Here is a tiny trained network, its code and every weight. The questions are about switching its units off for an input and a target symbol, where a switched-off unit gives its printed mean instead of its output.

import numpy as np


def w(rows, s, z=0):
    codes = np.array(rows[::2]) - 128.0
    scale = np.full(codes.shape[1], s)
    scale[-1] = z or s
    return codes * scale


def f(y):
    return np.maximum(y, 0)


def softmax(a):
    e = np.exp(a - a.max(-1, keepdims=True))
    return e / e.sum(-1, keepdims=True)


def log_softmax(a):
    a = a - a.max(-1, keepdims=True)
    return a - np.log(np.exp(a).sum(-1, keepdims=True))


def net(x, mask):
    ids = ['ΔΞΠΣΨγζηθλμτφω'.index(c) for c in x.split()]
    T = len(ids)
    res = E[ids] + P[:T]
    q, k, v = (res @ M[0].T for M in (Q, K, V))
    z = softmax(np.where(np.tri(T) > 0, q @ k.T / 2**0.5, -1e9)) @ v
    res = res + np.where(mask[0], z, O[0][:, -1]) @ O[0][:, :-1]
    y = f(res @ A[0][:, :-1].T + A[0][:, -1])
    res = res + np.where(mask[1:9], y, B[0][:, -1]) @ B[0][:, :-1]
    return log_softmax(res[-1] @ U[:, :-1].T + U[:, -1])


Q, K, V, O, A, B = {}, {}, {}, {}, {}, {}
E = w([
[192,60,129,133,1],'Δ',
[108,144,131,88,105],'Ξ',
[117,136,123,105,61],'Π',
[172,102,142,147,89],'Σ',
[112,159,202,126,156],'Ψ',
[112,122,104,130,107],'γ',
[99,163,94,82,95],'ζ',
[158,145,202,131,125],'η',
[120,147,129,122,60],'θ',
[123,69,62,123,106],'λ',
[165,129,95,154,181],'μ',
[129,84,149,182,123],'τ',
[171,117,142,139,212],'φ',
[88,116,181,111,94],'ω',
],0.025)
P = w([
[119,95,150,182,152],'0',
[114,173,129,217,136],'1',
[130,38,99,141,119],'2',
[115,167,127,226,120],'3',
[112,30,112,115,145],'4',
[122,154,122,239,93],'5',
[119,14,98,109,143],'6',
[124,141,118,236,88],'7',
[107,8,107,104,160],'8',
],0.011)
Q[0] = w([
[223,125,52,208,254],'h1',
[90,54,155,38,68],'h1',
],0.0091)
K[0] = w([
[237,172,60,92,253],'h1',
[177,120,77,182,60],'h1',
],0.0073)
V[0] = w([
[2,135,77,171,171],'h1',
[206,207,124,168,185],'h1',
],0.0055)
O[0] = w([
[67,96,107,255,59,4],'h1',
[171,95,110,169,67,12],'h1',
],0.012,0.0034)
A[0] = w([
[83,221,59,127,65,179],'n1',
[131,49,139,112,77,135],'n2',
[130,87,88,149,121,196],'n3',
[139,139,177,97,70,64],'n4',
[63,109,61,183,122,104],'n5',
[82,171,222,104,9,9],'n6',
[98,116,131,57,101,140],'n7',
[162,98,181,161,135,233],'n8',
],0.012,0.0016)
B[0] = w([
[164,7,29,142,142,182],'n1',
[96,149,156,131,211,229],'n2',
[122,133,131,125,85,176],'n3',
[233,159,107,132,96,213],'n4',
[116,187,155,19,49,192],'n5',
[141,208,104,112,153,254],'n6',
[63,60,81,195,126,241],'n7',
[88,66,181,158,165,225],'n8',
],0.011,0.0075)
U = w([
[164,65,112,5,205,207],'Δ',
[121,118,106,197,66,169],'Ξ',
[128,89,35,164,154,54],'Π',
[169,79,139,179,127,112],'Σ',
[167,171,189,159,155,71],'Ψ',
[124,96,164,37,42,66],'γ',
[100,76,91,118,76,104],'ζ',
[251,147,137,87,185,60],'η',
[153,141,61,144,152,116],'θ',
[92,248,144,2,116,128],'λ',
[174,108,85,177,96,163],'μ',
[37,28,166,140,107,207],'τ',
[153,51,99,255,164,2],'φ',
[43,179,131,174,212,60],'ω',
],0.0092,0.0047)

Each question gives the input, a string of symbols that net reads in full, and the target symbol t.
The units are the heads (2 rows each of Q, K, V and O) and the neurons (one row each of A and B). Each row of codes is followed by its name. A weight is (code - 128) times the scale printed after its matrix; where a second scale follows, it is the last column's (O, A, B and U).
mask holds one flag per unit, heads first, then neurons. A switched-off unit (its flag False) gives its mean, the last column of its rows in O or B, instead of its output. The means were averaged over made-up inputs and are rounded, as every weight is.
A unit's drop is (log p(t) with every unit on - log p(t) with that unit switched off) / (log p(t) with every unit on - log p(t) with every unit switched off).
The circuit of an input: a set's keep is (log p(t) with only the set's units on - log p(t) with every unit switched off) / (log p(t) with every unit on - log p(t) with every unit switched off). Starting from all 9 units, units are removed one at a time, each time the one whose removal leaves the highest keep (on an exact tie, the one counted first), for as long as the keep stays at least 0.8.
circuit, biggest first: the units of the circuit, biggest drop first
most important unit: the unit with the biggest drop
k most important neurons: the k neurons with the biggest drops, biggest first
drop when u is switched off: that unit's drop, to one decimal
input λ μ λ, target λ: circuit, biggest first : n5, h1, n2
input ζ μ Ψ τ, target τ: circuit, biggest first : n8, h1, n4, n5
input Π ω Ξ Π η ω τ ζ Σ, target τ: 2 most important neurons : n6, n4
input Ξ τ Π η ζ φ ω λ η, target τ: circuit, biggest first : n8, h1
input γ ζ γ, target γ: circuit, biggest first : n5, h1
input ω Ψ η Ξ τ Σ Ψ, target τ: most important unit : n6
input φ φ Ψ θ, target μ: 2 most important neurons : n1, n2
input ω Δ Δ φ μ Ξ, target Δ: 2 most important neurons : n1, n3
input φ ω μ ω γ η ω, target ω: circuit, biggest first : n6, n2, h1
input ζ Ξ ζ, target ζ: 3 most important neurons : n1, n5, n8
input ω ω τ φ η η Ξ, target τ: circuit, biggest first : n7, n6
input μ Δ ω ω τ η Δ η Δ, target Δ: 2 most important neurons : n2, n4
input φ τ η τ Ψ, target τ: 4 most important neurons : n4, n8, n2, n6
input Ξ γ μ φ ζ ω τ ω η, target τ: 3 most important neurons : n8, n6, n4
input τ φ λ φ, target φ: 3 most important neurons : n8, n5, n6
input Δ θ φ Σ ω ω τ ζ, target Π: drop when n3 is switched off : 0.0
input Δ η θ, target Δ: drop when n6 is switched off : 0.0
input μ μ ζ γ Σ, target τ: drop when h1 is switched off : 0.3
